Below is a small trained network, with its code and all its weights. Each question gives an input and a class and asks what happens when units are switched off, that is, made to give their printed mean instead of their output.

import numpy as np


def w(rows, s, z=0):
    codes = np.array(rows[::2]) - 128.0
    scale = np.full(codes.shape[1], s)
    scale[-1] = z or s
    return codes * scale


def norm(h):
    return h / np.sqrt((h * h).mean(-1, keepdims=True) + 1e-5)


def f(y):
    return np.maximum(y, 0)


def log_softmax(a):
    a = a - a.max(-1, keepdims=True)
    return a - np.log(np.exp(a).sum(-1, keepdims=True))


def net(x, mask):
    res = np.array(x, float).reshape(1, 7) / 4 @ E
    u = 0
    for l in range(2):
        y = f(norm(res) @ A[l][:, :-1].T + A[l][:, -1])
        res = res + np.where(mask[u : u + 7], y, B[l][:, -1]) @ B[l][:, :-1]
        u += 7
    return log_softmax(norm(res)[-1] @ U[:, :-1].T + U[:, -1])


A, B = {}, {}
E = w([
[131,133,126,124,148,123,132,110,129,144,122],'x0',
[124,200,56,42,118,201,208,134,193,96,108],'x1',
[119,112,132,132,114,138,145,147,122,132,136],'x2',
[126,115,101,116,117,110,133,117,122,130,151],'x3',
[96,83,179,2,85,120,122,69,95,129,29],'x4',
[128,116,122,138,135,122,130,117,153,146,112],'x5',
[51,132,54,175,150,200,78,82,66,113,110],'x6',
],0.0065)
A[0] = w([
[116,129,198,70,98,111,84,103,199,106,116,66],'L0N1',
[160,80,150,82,150,83,186,162,124,117,123,84],'L0N2',
[179,91,182,142,92,105,56,106,121,182,145,21],'L0N3',
[191,111,141,118,130,50,91,165,61,193,146,23],'L0N4',
[51,111,102,135,179,109,157,76,102,178,115,117],'L0N5',
[191,157,254,89,108,33,228,107,204,84,192,2],'L0N6',
[120,102,113,107,109,146,118,152,78,166,175,120],'L0N7',
],0.0054,0.0025)
B[0] = w([
[81,143,103,129,91,92,215,121,84,211,184,181],'L0N1',
[140,192,118,86,105,176,21,130,147,158,127,183],'L0N2',
[141,82,82,127,162,95,94,190,168,2,163,186],'L0N3',
[79,75,151,144,200,104,171,127,174,106,62,189],'L0N4',
[72,171,150,117,81,134,125,227,91,123,150,173],'L0N5',
[210,115,3,115,94,138,68,236,101,188,8,254],'L0N6',
[176,170,160,159,184,148,63,92,198,98,57,149],'L0N7',
],0.0057,0.0056)
A[1] = w([
[109,70,194,156,134,81,91,121,102,94,125,52],'L1N1',
[84,85,161,2,65,128,113,58,103,124,60,34],'L1N2',
[147,191,76,181,159,156,151,139,161,132,160,77],'L1N3',
[116,160,91,49,110,163,222,142,147,103,92,4],'L1N4',
[39,147,64,153,120,202,68,94,82,109,99,105],'L1N5',
[123,178,98,59,124,188,175,132,205,81,126,80],'L1N6',
[203,120,104,183,174,64,151,161,168,111,181,114],'L1N7',
],0.0078,0.0019)
B[1] = w([
[75,96,83,33,255,126,145,41,177,78,124,191],'L1N1',
[161,211,213,251,63,204,206,105,124,125,226,254],'L1N2',
[132,150,253,148,91,160,205,36,91,123,140,211],'L1N3',
[97,62,73,183,214,77,72,111,98,76,168,222],'L1N4',
[234,120,61,48,68,69,114,241,181,217,64,237],'L1N5',
[59,51,174,101,216,65,45,103,132,100,86,218],'L1N6',
[81,158,138,90,67,175,144,98,90,135,141,230],'L1N7',
],0.0071,0.0078)
U = w([
[210,138,68,79,95,103,92,235,136,203,47,254],'0',
[42,59,126,114,255,78,76,90,131,25,117,8],'1',
[116,195,190,182,74,165,211,76,98,118,185,119],'2',
],0.0099,0.00086)

Each question gives the input, the list of numbers given to net, and the class t.
The units are the neurons (one row each of A and B). Each row of codes is followed by its name. A weight is (code - 128) times the scale printed after its matrix; where a second scale follows, it is the last column's (A, B and U).
mask holds one flag per neuron, layer by layer. A switched-off neuron (its flag False) gives its mean, the last column of its row in B, instead of its output. The means were averaged over made-up inputs and are rounded, as every weight is.
A unit's drop is (log p(t) with every unit on - log p(t) with that unit switched off) / (log p(t) with every unit on - log p(t) with every unit switched off).
The circuit of an input: a set's keep is (log p(t) with only the set's units on - log p(t) with every unit switched off) / (log p(t) with every unit on - log p(t) with every unit switched off). Starting from the 12 units with the biggest drops (on a tie, the unit counted first), units are removed one at a time, each time the one whose removal leaves the highest keep (on an exact tie, the one counted first), for as long as the keep stays at least 0.8.
circuit, biggest first: the units of the circuit, biggest drop first
most important unit: the unit with the biggest drop
k most important neurons: the k neurons with the biggest drops, biggest first
top k neurons in layer l: the k neurons of layer l with the biggest drops, biggest first
input [4,-6,8,1,-4,-1,0], class 1: most important unit	L1N2
input [-2,-3,-2,-5,6,-6,3], class 2: 2 most important neurons	L1N2, L0N6
input [-7,-3,0,-5,-4,4,-3], class 2: 4 most important neurons	L1N5, L1N6, L1N7, L1N4
input [4,-6,-2,-3,8,-6,0], class 2: top 2 neurons in layer 1	L1N2, L1N6
input [3,8,4,2,6,-5,1], class 1: 2 most important neurons	L1N6, L1N4
input [8,-2,7,-5,4,2,3], class 2: top 2 neurons in layer 0	L0N6, L0N2
input [-4,4,4,-3,-4,-2,2], class 1: 2 most important neurons	L1N6, L1N2
input [1,-4,4,-4,-4,2,6], class 0: top 2 neurons in layer 1	L1N5, L1N2
input [5,1,0,4,-3,-8,4], class 0: 2 most important neurons	L1N5, L1N2
input [2,-3,-8,0,5,5,-4], class 2: 4 most important neurons	L1N2, L1N5, L0N1, L1N6
input [6,5,-8,-2,-7,8,-3], class 2: top 3 neurons in layer 1	L1N3, L1N7, L1N1
input [4,-2,5,5,-1,1,-1], class 1: circuit, biggest first	L1N5, L1N2
input [8,7,5,-6,-6,-7,7], class 0: top 2 neurons in layer 1	L1N5, L1N2
input [3,-2,-6,7,6,-6,3], class 2: circuit, biggest first	L1N2
input [3,1,-3,0,-2,0,2], class 0: 2 most important neurons	L1N5, L1N2
input [8,-5,8,8,7,-5,7], class 0: top 2 neurons in layer 0	L0N5, L0N7
input [-6,-8,4,-1,0,0,-6], class 1: 4 most important neurons	L1N5, L1N1, L0N4, L0N3
input [-3,-7,-3,8,-6,3,-3], class 1: 2 most important neurons	L1N2, L1N1
input [6,5,-2,-6,7,4,0], class 2: top 2 neurons in layer 1	L1N2, L1N1
input [-2,-4,-1,-6,8,0,2], class 2: circuit, biggest first	L1N2
